Here is a tiny trained network, its code and every weight. The questions are about switching its units off for an input and a class, where a switched-off unit gives its printed mean instead of its output.

import numpy as np


def w(rows, s, z=0):
    codes = np.array(rows[::2]) - 128.0
    scale = np.full(codes.shape[1], s)
    scale[-1] = z or s
    return codes * scale


def f(y):
    return np.maximum(y, 0)


def log_softmax(a):
    a = a - a.max(-1, keepdims=True)
    return a - np.log(np.exp(a).sum(-1, keepdims=True))


def net(x, mask):
    res = np.array(x, float).reshape(1, 7) / 4 @ E
    y = f(res @ A[0][:, :-1].T + A[0][:, -1])
    res = res + np.where(mask, y, B[0][:, -1]) @ B[0][:, :-1]
    return log_softmax(res[-1] @ U[:, :-1].T + U[:, -1])


A, B = {}, {}
E = w([
[211,238,109,70,152,144,16,156,218],'x0',
[235,97,184,125,73,83,162,255,177],'x1',
[192,70,54,47,209,151,115,238,162],'x2',
[209,153,84,138,132,205,215,99,142],'x3',
[80,53,176,239,93,201,52,123,211],'x4',
[158,134,187,32,59,121,139,41,166],'x5',
[182,58,16,151,73,18,64,55,124],'x6',
],0.0062)
A[0] = w([
[165,158,101,47,193,179,33,188,215,119],'neuron 0',
[81,108,180,151,128,144,212,156,105,253],'neuron 1',
[172,143,195,169,93,169,187,162,154,162],'neuron 2',
[81,96,110,248,145,198,125,138,119,160],'neuron 3',
[173,69,92,76,142,10,168,220,62,153],'neuron 4',
[101,219,91,62,173,136,211,56,45,199],'neuron 5',
[102,81,93,203,155,175,150,158,117,106],'neuron 6',
[166,128,92,57,185,141,38,185,200,160],'neuron 7',
[2,120,175,98,154,169,220,68,55,115],'neuron 8',
[205,116,206,118,103,144,170,202,162,144],'neuron 9',
[51,83,183,222,49,117,27,40,143,209],'neuron 10',
[189,177,236,125,56,160,200,144,149,133],'neuron 11',
[81,118,169,95,146,192,144,153,170,194],'neuron 12',
[32,175,168,195,132,105,40,122,110,132],'neuron 13',
[134,51,61,222,151,191,163,156,121,92],'neuron 14',
[168,153,208,107,88,187,142,198,207,162],'neuron 15',
[11,179,190,195,142,125,84,142,87,98],'neuron 16',
[144,26,98,159,93,49,135,155,94,162],'neuron 17',
[132,91,130,123,54,94,84,4,159,117],'neuron 18',
[204,182,24,115,150,75,129,55,89,185],'neuron 19',
[123,58,72,223,138,198,143,174,122,110],'neuron 20',
[206,162,189,105,96,138,210,174,158,123],'neuron 21',
],0.0069,0.0043)
B[0] = w([
[251,193,104,182,183,236,34,195,168,255],'neuron 0',
[63,48,167,104,195,139,174,130,121,219],'neuron 1',
[113,128,166,139,151,120,196,157,215,191],'neuron 2',
[57,100,68,221,213,116,179,123,173,207],'neuron 3',
[127,80,120,21,97,32,74,230,57,231],'neuron 4',
[153,217,120,65,106,171,189,49,3,225],'neuron 5',
[111,88,76,189,218,121,155,114,135,176],'neuron 6',
[228,163,83,149,172,196,35,199,123,248],'neuron 7',
[81,51,214,84,193,243,157,60,12,218],'neuron 8',
[140,122,150,97,140,76,165,224,211,210],'neuron 9',
[56,93,170,237,19,158,48,61,212,253],'neuron 10',
[142,129,214,87,98,104,224,133,235,198],'neuron 11',
[154,120,174,158,186,175,142,170,122,203],'neuron 12',
[42,174,186,239,79,93,106,123,97,201],'neuron 13',
[107,78,15,165,228,82,169,85,167,187],'neuron 14',
[186,183,182,131,178,155,160,197,220,223],'neuron 15',
[24,193,212,240,135,108,131,166,79,199],'neuron 16',
[76,49,78,78,98,60,75,150,95,199],'neuron 17',
[181,62,120,75,33,167,65,18,192,202],'neuron 18',
[168,228,44,119,68,73,152,70,92,222],'neuron 19',
[97,84,23,188,223,81,169,113,167,191],'neuron 20',
[187,166,191,54,93,86,197,169,196,199],'neuron 21',
],0.0064,0.0091)
U = w([
[169,141,215,80,137,108,234,191,223,67],'0',
[106,80,13,172,230,109,184,119,149,37],'1',
[215,186,98,135,201,230,19,209,154,107],'2',
[136,48,95,35,106,11,80,230,68,102],'3',
[106,85,202,59,185,230,190,87,31,53],'4',
[43,161,197,220,108,121,103,141,112,7],'5',
[192,254,59,73,92,97,172,67,56,156],'6',
[137,72,126,135,22,160,57,31,200,197],'7',
],0.008,0.0016)

Each question gives the input, the list of numbers given to net, and the class t.
The units are the neurons (one row each of A and B). Each row of codes is followed by its name. A weight is (code - 128) times the scale printed after its matrix; where a second scale follows, it is the last column's (A, B and U).
mask holds one flag per neuron, in row order. A switched-off neuron (its flag False) gives its mean, the last column of its row in B, instead of its output. The means were averaged over made-up inputs and are rounded, as every weight is.
A unit's drop is (log p(t) with every unit on - log p(t) with that unit switched off) / (log p(t) with every unit on - log p(t) with every unit switched off).
The circuit of an input: a set's keep is (log p(t) with only the set's units on - log p(t) with every unit switched off) / (log p(t) with every unit on - log p(t) with every unit switched off). Starting from the 12 units with the biggest drops (on a tie, the unit counted first), units are removed one at a time, each time the one whose removal leaves the highest keep (on an exact tie, the one counted first), for as long as the keep stays at least 0.8.
units of the circuit, in order: the units of the circuit, biggest drop first
most important unit: the unit with the biggest drop
top k neurons: the k neurons with the biggest drops, biggest first
drop of u: that unit's drop, to one decimal
input [0,-5,-3,6,7,-3,-2], class 1: top neuron -> [neuron 3]
input [-2,3,7,-8,6,-4,2], class 1: top 4 neurons -> [neuron 20; neuron 14; neuron 3; neuron 6]
input [-3,0,1,-1,4,0,4], class 7: top 2 neurons -> [neuron 10; neuron 18]
input [2,7,-8,1,3,-4,4], class 7: units of the circuit, in order -> [neuron 10; neuron 18]
input [0,5,4,7,2,-5,0], class 1: top 2 neurons -> [neuron 14; neuron 20]
input [-5,4,-8,7,-5,-1,-4], class 4: top 2 neurons -> [neuron 8; neuron 5]
input [-3,8,-6,2,-7,8,6], class 3: top 4 neurons -> [neuron 4; neuron 17; neuron 15; neuron 0]
input [5,-1,-4,6,8,-5,-5], class 5: top 2 neurons -> [neuron 16; neuron 13]
input [-8,-4,5,3,-7,6,5], class 6: top 2 neurons -> [neuron 5; neuron 19]
input [-6,-8,-4,6,5,-6,-2], class 1: top 4 neurons -> [neuron 14; neuron 3; neuron 20; neuron 6]
input [2,4,-7,8,7,-5,5], class 1: top 2 neurons -> [neuron 3; neuron 20]
input [8,-4,-7,8,6,-4,4], class 7: drop of neuron 19 -> 0.0
input [-2,-8,-6,-8,-4,0,-7], class 4: drop of neuron 10 -> -0.1
input [-2,2,2,8,-7,-4,6], class 6: most important unit -> neuron 19
input [-5,-8,6,8,0,2,-1], class 4: drop of neuron 8 -> 1.3
